Below are the code and all the weights of a small trained network. Each question names an input and a class and asks about switching units off, where a switched-off unit gives its printed mean instead of its output.

import numpy as np


def w(rows, s, z=0):
    codes = np.array(rows[::2]) - 128.0
    scale = np.full(codes.shape[1], s)
    scale[-1] = z or s
    return codes * scale


def f(y):
    return y / 2 * (1 + np.tanh(0.7978845608 * (y + 0.044715 * y**3)))


def log_softmax(a):
    a = a - a.max(-1, keepdims=True)
    return a - np.log(np.exp(a).sum(-1, keepdims=True))


def net(x, mask):
    res = np.array(x, float).reshape(1, 4) / 4 @ E
    y = f(res @ A[0][:, :-1].T + A[0][:, -1])
    res = res + np.where(mask, y, B[0][:, -1]) @ B[0][:, :-1]
    return log_softmax(res[-1] @ U[:, :-1].T + U[:, -1])


A, B = {}, {}
E = w([
[105,133,131,105,145],'x0',
[61,172,72,131,71],'x1',
[105,44,91,174,151],'x2',
[175,94,96,11,91],'x3',
],0.013)
A[0] = w([
[125,77,60,122,135,139],'n1',
[101,166,5,89,110,133],'n2',
[138,148,177,173,78,141],'n3',
[175,123,192,126,95,167],'n4',
[173,158,122,58,84,158],'n5',
[101,23,164,182,159,138],'n6',
[118,22,64,93,113,93],'n7',
[207,90,173,163,158,255],'n8',
[62,151,30,157,81,188],'n9',
[114,38,122,120,69,121],'n10',
[55,155,161,164,50,132],'n11',
[122,164,94,128,52,152],'n12',
[111,173,191,172,97,155],'n13',
[109,220,209,161,150,198],'n14',
[75,77,109,196,128,110],'n15',
[80,87,118,196,189,155],'n16',
[80,154,75,133,62,176],'n17',
[107,99,89,102,169,127],'n18',
[76,191,164,143,58,187],'n19',
[110,136,113,79,32,144],'n20',
[153,171,239,133,160,197],'n21',
[208,126,166,114,159,226],'n22',
[161,160,169,183,214,189],'n23',
[124,52,78,102,125,104],'n24',
],0.014,0.0063)
B[0] = w([
[162,207,153,184,155,175],'n1',
[155,112,57,168,69,214],'n2',
[138,142,118,146,137,168],'n3',
[122,103,130,34,180,174],'n4',
[103,38,66,7,96,206],'n5',
[70,83,87,174,172,214],'n6',
[232,216,136,169,183,201],'n7',
[114,117,138,121,254,232],'n8',
[132,140,160,220,13,248],'n9',
[161,210,100,138,161,173],'n10',
[149,164,141,134,54,207],'n11',
[30,141,17,116,11,193],'n12',
[207,179,144,161,117,200],'n13',
[199,201,45,163,188,242],'n14',
[58,68,170,171,54,200],'n15',
[49,47,172,202,173,217],'n16',
[107,110,79,187,7,220],'n17',
[131,185,139,168,172,153],'n18',
[179,139,88,175,64,220],'n19',
[76,112,79,84,26,201],'n20',
[183,144,149,86,199,221],'n21',
[142,100,190,65,253,217],'n22',
[161,100,95,165,226,223],'n23',
[234,177,129,170,167,180],'n24',
],0.0077,0.014)
U = w([
[187,192,131,123,196,253],'0',
[150,246,108,160,111,88],'1',
[73,63,153,136,173,81],'2',
[65,117,206,175,82,58],'3',
[125,74,169,4,144,152],'4',
[81,77,92,81,90,67],'5',
],0.012,0.002)

Each question gives the input, the list of numbers given to net, and the class t.
The units are the neurons (one row each of A and B). Each row of codes is followed by its name. A weight is (code - 128) times the scale printed after its matrix; where a second scale follows, it is the last column's (A, B and U).
mask holds one flag per neuron, in row order. A switched-off neuron (its flag False) gives its mean, the last column of its row in B, instead of its output. The means were averaged over made-up inputs and are rounded, as every weight is.
A unit's drop is (log p(t) with every unit on - log p(t) with that unit switched off) / (log p(t) with every unit on - log p(t) with every unit switched off).
The circuit of an input: a set's keep is (log p(t) with only the set's units on - log p(t) with every unit switched off) / (log p(t) with every unit on - log p(t) with every unit switched off). Starting from the 12 units with the biggest drops (on a tie, the unit counted first), units are removed one at a time, each time the one whose removal leaves the highest keep (on an exact tie, the one counted first), for as long as the keep stays at least 0.8.
units of the circuit, in order: the units of the circuit, biggest drop first
top k neurons: the k neurons with the biggest drops, biggest first
drop when u is switched off: that unit's drop, to one decimal
input [8,0,8,7], class 0: units of the circuit, in order	(n7)
input [-1,8,-6,1], class 5: top 4 neurons	(n5 n20 n12 n7)
input [7,-6,1,0], class 2: top 3 neurons	(n14 n7 n13)
input [-5,1,4,-5], class 3: top 2 neurons	(n15 n22)
input [-2,-6,0,6], class 4: top 2 neurons	(n5 n14)
input [3,4,0,7], class 5: top 4 neurons	(n5 n20 n14 n13)
input [-7,5,1,-7], class 3: top 2 neurons	(n15 n16)
input [3,-6,-3,1], class 4: drop when n22 is switched off	0.0
input [-3,-1,2,0], class 2: drop when n14 is switched off	0.5
input [-2,1,6,-7], class 3: drop when n11 is switched off	0.1
input [1,0,-1,6], class 4: drop when n9 is switched off	0.1
